cols: S W A L Y H
121; 153; 153; 58; 13; 112 : D
126; 115; 90; 83; 74; 56 : M
90; 55; 126; 115; 74; 83 : B
121; 153; 59; 58; 145; 112 : P
129; 159; 56; 40; 164; 133 : K
down: 74; 145; 164 : Y
down: 112; 56; 83; 112 : H
down: 121; 126 : S
count D: 152 : 0
order: 55; 74; 83; 90; 115; 126 : B
down: 153; 115 : W

cols: pepir Danab veneg Ren geva Gik Zes rusev mudov
132; 177; 149; 86; 129; 165; 127; 93; 98 = Q
135; 45; 128; 37; 142; 57; 145; 72; 120 = G
130; 153; 131; 49; 143; 109; 101; 32; 138 = N
117; 32; 158; 75; 113; 51; 147; 58; 111 = C
95; 95; 27; 135; 60; 95; 33; 104; 33 = U
80; 122; 161; 180; 54; 137; 119; 99; 77 = X
order: 57; 135; 120; 72; 142; 128; 37; 45; 145 : G
down: 120; 138; 111; 33; 77 : mudov
order: 77; 99; 119; 137; 54; 180; 161; 122; 80 : X
count U: 33 : 2
down: 57; 109 : Gik

cols: vun didar likiz paz sarug
53; 34; 30; 50; 153 -> J
153; 50; 30; 33; 53 -> F
50; 53; 34; 152; 30 -> V
173; 47; 95; 60; 35 -> Z
down: 50; 53 : didar
order: 30; 50; 153; 53; 34 : J
order: 30; 153; 53; 34; 50 : J
chg V: 50; 53; 35; 152; 30 : 2, 34
order: 35; 60; 95; 47; 173 : Z

cols: Rovam Rab fisi mit
48; 187; 159; 101 -> R
159; 100; 48; 128 -> E
48; 128; 159; 101 -> T
chg T: 47; 128; 159; 101 : 0, 48
chg E: 160; 100; 48; 128 : 0, 159
chg R: 48; 187; 159; 100 : 3, 101
order: 101; 159; 48; 187 : R
chg R: 49; 187; 159; 101 : 0, 48
order: 48; 101; 128; 159 : T
chg E: 158; 100; 48; 128 : 0, 159

cols: Tefo vifel bubib fabo zaton
74; 56; 71; 121; 183 = dumuk
139; 53; 53; 77; 139 = Zezu
88; 88; 138; 55; 33 = Mip
81; 105; 111; 159; 79 = Lalov
chg dumuk: 74; 55; 71; 121; 183 : 1, 56
chg Mip: 88; 88; 138; 55; 34 : 4, 33
count Zezu: 139 : 2

cols: kore toka norad timus nasik basek Gato Tuta
21; 184; 75; 88; 137; 75; 130; 81  rebi
87; 38; 169; 32; 55; 36; 58; 149  kig
141; 101; 181; 37; 49; 120; 120; 176  Linuk
95; 136; 193; 31; 67; 17; 138; 140  nako
90; 68; 21; 168; 45; 141; 163; 61  kub
77; 105; 65; 166; 145; 182; 92; 70  Lud
109; 90; 58; 66; 83; 69; 172; 99  Ton
14; 165; 51; 184; 195; 195; 63; 37  gisu
86; 120; 3; 109; 112; 124; 160; 83  memib
36; 144; 24; 190; 156; 161; 94; 41  doso
90; 141; 168; 45; 69; 21; 61; 163  gibo
count gisu: 38 : 0
count Linuk: 120 : 2
order: 163; 61; 21; 69; 45; 168; 141; 90 : gibo
chg Lud: 77; 105; 65; 166; 145; 182; 93; 70 : 6, 92
order: 69; 172; 99; 109; 90; 58; 66; 83 : Ton
count Linuk: 37 : 1

cols: Fov Bek Lofi Gugif fopod
96; 132; 89; 97; 102 = kuda
101; 132; 81; 93; 121 = dilek
192; 182; 77; 89; 143 = pakez
78; 143; 89; 192; 183 = Gikeb
116; 69; 115; 54; 94 = deg
77; 89; 143; 183; 192 = firaf
order: 78; 89; 143; 183; 192 : Gikeb
chg dilek: 101; 132; 82; 93; 121 : 2, 81
order: 192; 77; 89; 143; 183 : firaf
order: 89; 132; 96; 102; 97 : kuda

cols: pulel Kaz Tob Bop todep vinet tibog bav
78; 109; 99; 106; 120; 100; 92; 118 -> Mubob
74; 145; 148; 136; 86; 68; 151; 130 -> Gam
68; 150; 165; 144; 62; 52; 183; 132 -> sepum
62; 143; 155; 140; 83; 56; 171; 141 -> Zerur
87; 112; 113; 117; 96; 86; 113; 112 -> Rikal
75; 103; 97; 98; 124; 101; 97; 122 -> goto
67; 146; 158; 147; 74; 53; 169; 135 -> denu
87; 93; 100; 97; 113; 95; 110; 115 -> zir
count Mubob: 98 : 0
chg denu: 67; 146; 158; 147; 74; 53; 168; 135 : 6, 169

cols: pilus masem Nuvib vus kolu giram
72; 177; 71; 73; 187; 36 = Med
36; 72; 36; 72; 36; 36 = Nurus
64; 114; 37; 64; 83; 63 = falid
order: 36; 187; 73; 71; 177; 72 : Med
count falid: 64 : 2
count Nurus: 36 : 4
down: 187; 36 : kolu

cols: Rito rov popo veg nel mola Vemu tet kebi
67; 111; 106; 123; 79; 79; 38; 131; 34 = sele
100; 124; 117; 179; 163; 100; 110; 114; 106 = dapov
105; 111; 132; 33; 77; 93; 152; 100; 148 = Mimo
109; 99; 136; 24; 55; 84; 100; 121; 123 = Pudom
155; 101; 100; 167; 147; 79; 100; 98; 102 = tak
96; 101; 127; 18; 50; 89; 129; 121; 122 = tatib
158; 75; 100; 93; 100; 110; 56; 61; 147 = dupob
57; 57; 47; 46; 100; 47; 100; 73; 100 = nikun
down: 111; 124; 111; 99; 101 : rov
count nikun: 57 : 2

cols: rap Lif duvub Kibu sop Tuv luman Bevur Vosi sog
130; 86; 77; 114; 76; 87; 81; 117; 115; 87  Linel
124; 82; 78; 125; 74; 80; 75; 115; 135; 81  Zub
114; 114; 130; 87; 76; 117; 86; 81; 77; 87  Zozu
103; 100; 100; 100; 102; 94; 100; 100; 103; 103  reso
104; 93; 93; 93; 93; 92; 93; 104; 129; 90  Nem
36; 84; 77; 41; 100; 90; 89; 72; 72; 90  Buv
32; 82; 73; 30; 96; 85; 85; 70; 66; 90  Rezi
154; 89; 88; 141; 77; 86; 85; 128; 129; 92  paf
108; 90; 96; 102; 93; 90; 95; 107; 105; 99  Rasub
90; 89; 90; 106; 94; 88; 102; 104; 129; 83  Maben
102; 82; 92; 119; 83; 78; 81; 91; 141; 87  senob
count reso: 103 : 3
count Nem: 94 : 0
chg paf: 154; 89; 88; 140; 77; 86; 85; 128; 129; 92 : 3, 141
order: 86; 77; 114; 76; 87; 81; 117; 115; 87; 130 : Linel
chg Nem: 104; 94; 93; 93; 93; 92; 93; 104; 129; 90 : 1, 93
count Nem: 93 : 5
count Rezi: 86 : 0

cols: Poto vinup guv vam suz gavu ruso tofo
130; 109; 157; 168; 117; 102; 117; 19 : mizu
157; 168; 19; 102; 109; 117; 130; 118 : gugab
125; 123; 100; 51; 152; 85; 110; 99 : Kam
123; 84; 51; 99; 152; 125; 100; 110 : bunor
140; 79; 108; 52; 108; 108; 140; 140 : lavef
120; 53; 140; 97; 95; 79; 35; 73 : fedu
chg gugab: 157; 168; 19; 102; 109; 117; 130; 119 : 7, 118
count lavef: 108 : 3
order: 125; 100; 110; 123; 84; 51; 99; 152 : bunor
count mizu: 19 : 1
chg lavef: 141; 79; 108; 52; 108; 108; 140; 140 : 0, 140
order: 19; 117; 102; 117; 168; 157; 109; 130 : mizu

cols: Mir vele noku kalo gor pil beza Zomor
100; 103; 105; 164; 94; 91; 111; 93  mibe
98; 102; 102; 101; 100; 103; 100; 99  kirum
100; 102; 99; 101; 102; 103; 100; 99  geb
101; 100; 113; 102; 102; 102; 101; 101  Pas
98; 102; 102; 101; 100; 103; 142; 99  Lek
chg mibe: 100; 103; 106; 164; 94; 91; 111; 93 : 2, 105
count Pas: 100 : 1
down: 101; 102; 101 : kalo
order: 99; 100; 103; 100; 101; 102; 102; 98 : kirum

